Here is a tiny trained network, its code and every weight. The questions are about switching its units off for an input and a class, where a switched-off unit gives its printed mean instead of its output.

import numpy as np


def w(rows, s, z=0):
    codes = np.array(rows[::2]) - 128.0
    scale = np.full(codes.shape[1], s)
    scale[-1] = z or s
    return codes * scale


def norm(h):
    return h / np.sqrt((h * h).mean(-1, keepdims=True) + 1e-5)


def f(y):
    return np.maximum(y, 0)


def log_softmax(a):
    a = a - a.max(-1, keepdims=True)
    return a - np.log(np.exp(a).sum(-1, keepdims=True))


def net(x, mask):
    res = np.array(x, float).reshape(1, 7) / 4 @ E
    u = 0
    for l in range(3):
        y = f(norm(res) @ A[l][:, :-1].T + A[l][:, -1])
        res = res + np.where(mask[u : u + 6], y, B[l][:, -1]) @ B[l][:, :-1]
        u += 6
    return log_softmax(norm(res)[-1] @ U[:, :-1].T + U[:, -1])


A, B = {}, {}
E = w([
[173,4,234,196,200,234,108,89,83,11,111,7],'x0',
[146,164,247,3,204,134,253,165,23,197,111,154],'x1',
[87,82,190,152,84,10,215,174,186,179,82,82],'x2',
[75,54,171,137,6,118,182,46,45,170,87,217],'x3',
[113,111,131,86,58,96,168,56,146,69,121,150],'x4',
[179,147,157,95,205,243,136,50,90,48,175,111],'x5',
[93,188,218,188,154,209,139,166,195,196,237,128],'x6',
],0.0083)
A[0] = w([
[139,81,134,176,166,150,83,153,90,121,105,89,38],'0.n1',
[142,152,122,134,193,199,86,108,90,95,147,127,40],'0.n2',
[126,81,116,179,101,139,102,96,186,75,131,92,76],'0.n3',
[117,90,254,140,113,178,150,100,120,95,144,116,65],'0.n4',
[138,162,131,148,199,157,84,168,196,104,150,84,2],'0.n5',
[127,84,206,149,162,105,174,145,120,141,105,77,30],'0.n6',
],0.032,0.0062)
B[0] = w([
[57,37,130,124,110,88,92,148,22,119,126,152,213],'0.n1',
[160,73,145,135,157,202,133,65,151,160,119,115,250],'0.n2',
[59,190,81,179,97,55,78,108,120,71,155,69,222],'0.n3',
[236,148,233,199,171,209,143,106,66,125,144,135,247],'0.n4',
[112,243,78,88,137,120,104,201,189,143,201,116,251],'0.n5',
[163,161,155,164,255,151,156,121,131,169,25,105,225],'0.n6',
],0.017,0.022)
A[1] = w([
[103,70,229,103,133,37,235,135,94,100,75,85,146],'1.n1',
[94,37,55,119,105,82,92,102,99,54,71,110,103],'1.n2',
[188,91,164,46,204,187,166,106,134,81,140,83,148],'1.n3',
[145,169,77,4,166,189,149,40,77,48,132,163,162],'1.n4',
[171,114,56,100,63,95,127,77,159,51,78,117,65],'1.n5',
[151,75,212,162,116,164,112,134,128,89,175,97,2],'1.n6',
],0.026,0.0025)
B[1] = w([
[180,119,180,76,132,222,179,173,187,200,166,195,188],'1.n1',
[129,58,185,144,120,108,22,62,136,82,81,162,202],'1.n2',
[229,159,133,58,146,166,230,130,107,127,72,165,255],'1.n3',
[189,211,168,198,138,123,84,60,96,3,109,107,197],'1.n4',
[123,135,113,103,86,80,158,86,49,93,95,140,172],'1.n5',
[141,133,86,77,142,130,188,63,56,90,87,130,203],'1.n6',
],0.016,0.021)
A[2] = w([
[113,110,180,220,177,82,153,178,152,155,97,75,153],'2.n1',
[87,183,196,230,125,183,160,127,122,212,200,135,180],'2.n2',
[144,118,118,60,181,133,146,205,50,100,147,103,190],'2.n3',
[86,3,103,172,72,142,193,132,228,95,121,37,42],'2.n4',
[151,163,163,104,24,63,202,91,167,128,77,214,254],'2.n5',
[113,54,106,74,56,154,213,148,165,212,157,197,17],'2.n6',
],0.023,0.0025)
B[2] = w([
[161,113,97,4,110,183,106,46,138,135,103,144,187],'2.n1',
[87,107,105,59,101,127,158,29,110,116,90,114,247],'2.n2',
[112,121,38,148,93,133,141,190,56,88,49,153,230],'2.n3',
[95,116,152,91,126,213,72,95,96,138,186,145,132],'2.n4',
[32,93,63,131,59,107,174,91,72,164,164,104,242],'2.n5',
[104,138,125,136,90,81,168,154,176,203,110,153,183],'2.n6',
],0.016,0.015)
U = w([
[68,91,109,75,74,110,188,151,163,238,126,164,131],'0',
[162,40,137,132,158,142,125,244,145,156,114,151,3],'1',
[85,118,112,150,85,93,55,55,65,52,134,115,191],'2',
[111,227,78,108,152,115,82,204,223,125,202,81,129],'3',
[127,18,240,142,156,137,57,162,174,162,103,181,17],'4',
[237,138,179,103,220,222,175,106,93,115,75,130,172],'5',
],0.011,0.0056)

Each question gives the input, the list of numbers given to net, and the class t.
The units are the neurons (one row each of A and B). Each row of codes is followed by its name. A weight is (code - 128) times the scale printed after its matrix; where a second scale follows, it is the last column's (A, B and U).
mask holds one flag per neuron, layer by layer. A switched-off neuron (its flag False) gives its mean, the last column of its row in B, instead of its output. The means were averaged over made-up inputs and are rounded, as every weight is.
A unit's drop is (log p(t) with every unit on - log p(t) with that unit switched off) / (log p(t) with every unit on - log p(t) with every unit switched off).
The circuit of an input: a set's keep is (log p(t) with only the set's units on - log p(t) with every unit switched off) / (log p(t) with every unit on - log p(t) with every unit switched off). Starting from the 12 units with the biggest drops (on a tie, the unit counted first), units are removed one at a time, each time the one whose removal leaves the highest keep (on an exact tie, the one counted first), for as long as the keep stays at least 0.8.
units of the circuit, in order: the units of the circuit, biggest drop first
unit that matters most: the unit with the biggest drop
top k neurons: the k neurons with the biggest drops, biggest first
k most important neurons of layer l: the k neurons of layer l with the biggest drops, biggest first
drop of u: that unit's drop, to one decimal
input [-2,-6,0,-7,8,4,0], class 3: units of the circuit, in order => 0.n5
input [0,2,7,-5,5,-6,-2], class 0: top 2 neurons => 0.n4, 1.n1
input [-5,0,-5,-8,7,2,7], class 3: top 2 neurons => 0.n5, 0.n4
input [-3,5,-2,-5,-3,-8,-5], class 0: units of the circuit, in order => 0.n4, 1.n4
input [-6,0,0,3,-8,3,-2], class 2: 2 most important neurons of layer 0 => 0.n6, 0.n5
input [-7,-2,1,-4,-4,-6,-8], class 2: top 2 neurons => 0.n5, 0.n6
input [-6,4,-4,3,-7,-6,-4], class 0: top 2 neurons => 0.n3, 0.n2
input [-6,4,-2,-2,6,4,-7], class 2: 3 most important neurons of layer 0 => 0.n6, 0.n4, 0.n2
input [-1,0,-4,7,-7,1,-6], class 2: top 2 neurons => 0.n6, 0.n4
input [-7,4,4,-7,-1,-8,-6], class 0: top 2 neurons => 0.n3, 0.n5
input [-4,2,-6,7,6,1,-7], class 2: top 2 neurons => 0.n4, 0.n6
input [7,-8,8,1,-8,4,-1], class 2: top 2 neurons => 0.n3, 0.n1
input [1,0,8,-8,2,-2,-4], class 3: top 4 neurons => 0.n4, 0.n2, 0.n5, 1.n3
input [-4,0,2,3,4,-6,0], class 0: unit that matters most => 0.n3
input [-5,0,8,-1,8,-5,-7], class 0: top 2 neurons => 1.n1, 0.n3
input [-6,7,6,-2,-4,-2,-4], class 0: top 2 neurons => 0.n4, 0.n5
input [-8,-1,8,-5,0,6,-3], class 0: top 2 neurons => 0.n5, 0.n3
input [-4,-4,3,-1,6,-1,3], class 2: drop of 0.n5 => 0.4
input [3,-5,-4,-7,-3,-8,-3], class 3: drop of 0.n5 => 0.7
input [-8,-2,4,5,2,8,-3], class 2: drop of 0.n4 => 0.5
input [-7,-6,4,5,-4,-3,8], class 0: units of the circuit, in order => 0.n4
